Here is a tiny trained network, its code and every weight. The questions are about switching its units off for an input and a target symbol, where a switched-off unit gives its printed mean instead of its output.

import numpy as np


def w(rows, s, z=0):
    codes = np.array(rows[::2]) - 128.0
    scale = np.full(codes.shape[1], s)
    scale[-1] = z or s
    return codes * scale


def f(y):
    return y / 2 * (1 + np.tanh(0.7978845608 * (y + 0.044715 * y**3)))


def softmax(a):
    e = np.exp(a - a.max(-1, keepdims=True))
    return e / e.sum(-1, keepdims=True)


def log_softmax(a):
    a = a - a.max(-1, keepdims=True)
    return a - np.log(np.exp(a).sum(-1, keepdims=True))


def net(x, mask):
    ids = ['ΘΦαηλω'.index(c) for c in x.split()]
    T = len(ids)
    res = E[ids] + P[:T]
    q, k, v = (res @ M[0].T for M in (Q, K, V))
    z = softmax(np.where(np.tri(T) > 0, q @ k.T / 2**0.5, -1e9)) @ v
    res = res + np.where(mask[0], z, O[0][:, -1]) @ O[0][:, :-1]
    y = f(res @ A[0][:, :-1].T + A[0][:, -1])
    res = res + np.where(mask[1:9], y, B[0][:, -1]) @ B[0][:, :-1]
    return log_softmax(res[-1] @ U[:, :-1].T + U[:, -1])


Q, K, V, O, A, B = {}, {}, {}, {}, {}, {}
E = w([
[133,178,112,135,177],'Θ',
[157,140,93,191,188],'Φ',
[135,161,166,155,80],'α',
[200,153,153,116,134],'η',
[146,105,118,185,26],'λ',
[108,106,195,254,148],'ω',
],0.008)
P = w([
[34,153,201,49,159],'0',
[172,254,152,198,155],'1',
[183,190,135,209,105],'2',
[166,147,90,190,75],'3',
[169,155,97,194,66],'4',
[180,158,82,191,80],'5',
[179,143,87,200,58],'6',
[180,163,72,205,73],'7',
[169,159,103,219,41],'8',
[178,169,60,208,72],'9',
],0.0041)
Q[0] = w([
[178,144,91,85,86],'head 0',
[249,219,123,247,80],'head 0',
],0.016)
K[0] = w([
[194,13,124,148,145],'head 0',
[29,15,247,20,200],'head 0',
],0.012)
V[0] = w([
[133,168,185,5,25],'head 0',
[115,107,195,218,26],'head 0',
],0.019)
O[0] = w([
[111,252,101,152,122,142],'head 0',
[177,152,197,155,62,253],'head 0',
],0.017,0.0068)
A[0] = w([
[37,164,51,126,162,246],'neuron 0',
[56,121,245,177,218,233],'neuron 1',
[103,188,184,40,234,31],'neuron 2',
[36,98,20,93,152,25],'neuron 3',
[77,220,89,103,121,137],'neuron 4',
[215,181,64,108,163,6],'neuron 5',
[134,29,42,154,149,151],'neuron 6',
[126,100,120,227,97,152],'neuron 7',
],0.011,0.0021)
B[0] = w([
[118,132,170,190,150,165],'neuron 0',
[175,124,127,173,167,159],'neuron 1',
[181,79,182,93,149,131],'neuron 2',
[148,115,3,101,143,163],'neuron 3',
[73,82,131,104,93,231],'neuron 4',
[131,144,145,75,130,163],'neuron 5',
[119,201,186,94,113,199],'neuron 6',
[166,148,99,117,99,255],'neuron 7',
],0.023,0.01)
U = w([
[141,144,48,115,189,115],'Θ',
[138,140,194,44,183,143],'Φ',
[99,129,65,75,48,155],'α',
[62,91,166,153,127,92],'η',
[156,210,165,217,127,255],'λ',
[192,1,108,112,125,5],'ω',
],0.0038,0.0022)

Each question gives the input, a string of symbols that net reads in full, and the target symbol t.
The units are the heads (2 rows each of Q, K, V and O) and the neurons (one row each of A and B). Each row of codes is followed by its name. A weight is (code - 128) times the scale printed after its matrix; where a second scale follows, it is the last column's (O, A, B and U).
mask holds one flag per unit, heads first, then neurons. A switched-off unit (its flag False) gives its mean, the last column of its rows in O or B, instead of its output. The means were averaged over made-up inputs and are rounded, as every weight is.
A unit's drop is (log p(t) with every unit on - log p(t) with that unit switched off) / (log p(t) with every unit on - log p(t) with every unit switched off).
The circuit of an input: a set's keep is (log p(t) with only the set's units on - log p(t) with every unit switched off) / (log p(t) with every unit on - log p(t) with every unit switched off). Starting from all 9 units, units are removed one at a time, each time the one whose removal leaves the highest keep (on an exact tie, the one counted first), for as long as the keep stays at least 0.8.
units of the circuit, in order: the units of the circuit, biggest drop first
k most important neurons: the k neurons with the biggest drops, biggest first
drop when u is switched off: that unit's drop, to one decimal
input η α λ λ Θ, target η: 4 most important neurons => (neuron 0; neuron 4; neuron 7; neuron 6)
input Φ λ α Φ, target Φ: units of the circuit, in order => (neuron 6; head 0)
input η α λ λ η, target η: 3 most important neurons => (neuron 4; neuron 0; neuron 7)
input Θ Θ Φ λ λ ω Φ α ω α, target Θ: 2 most important neurons => (neuron 3; neuron 4)
input Φ ω Φ Θ Φ α λ, target Φ: 2 most important neurons => (neuron 6; neuron 4)
input Θ Θ Θ λ λ λ Φ, target Θ: most important neuron => (neuron 3)
input η Θ λ Θ λ λ Θ α Θ Φ, target η: units of the circuit, in order => (head 0; neuron 0; neuron 4)
input Φ λ ω α α ω η α Φ, target Φ: units of the circuit, in order => (head 0; neuron 6)
input Θ η α Φ α α α λ Θ, target Θ: units of the circuit, in order => (neuron 3; head 0)
input Φ λ α α Θ λ η, target Φ: 2 most important neurons => (neuron 6; neuron 7)
input η α η α λ ω λ α α Θ, target η: units of the circuit, in order => (head 0; neuron 4; neuron 0; neuron 7)
input η α ω η λ η λ Φ, target η: 4 most important neurons => (neuron 0; neuron 4; neuron 7; neuron 6)
input Θ η η λ, target Θ: 2 most important neurons => (neuron 3; neuron 0)
input α λ α, target α: drop when neuron 4 is switched off => 0.8
input Θ ω Φ, target Θ: drop when neuron 0 is switched off => 0.0
input Φ η Θ Φ ω Θ α Θ Θ, target Φ: drop when neuron 0 is switched off => 0.1
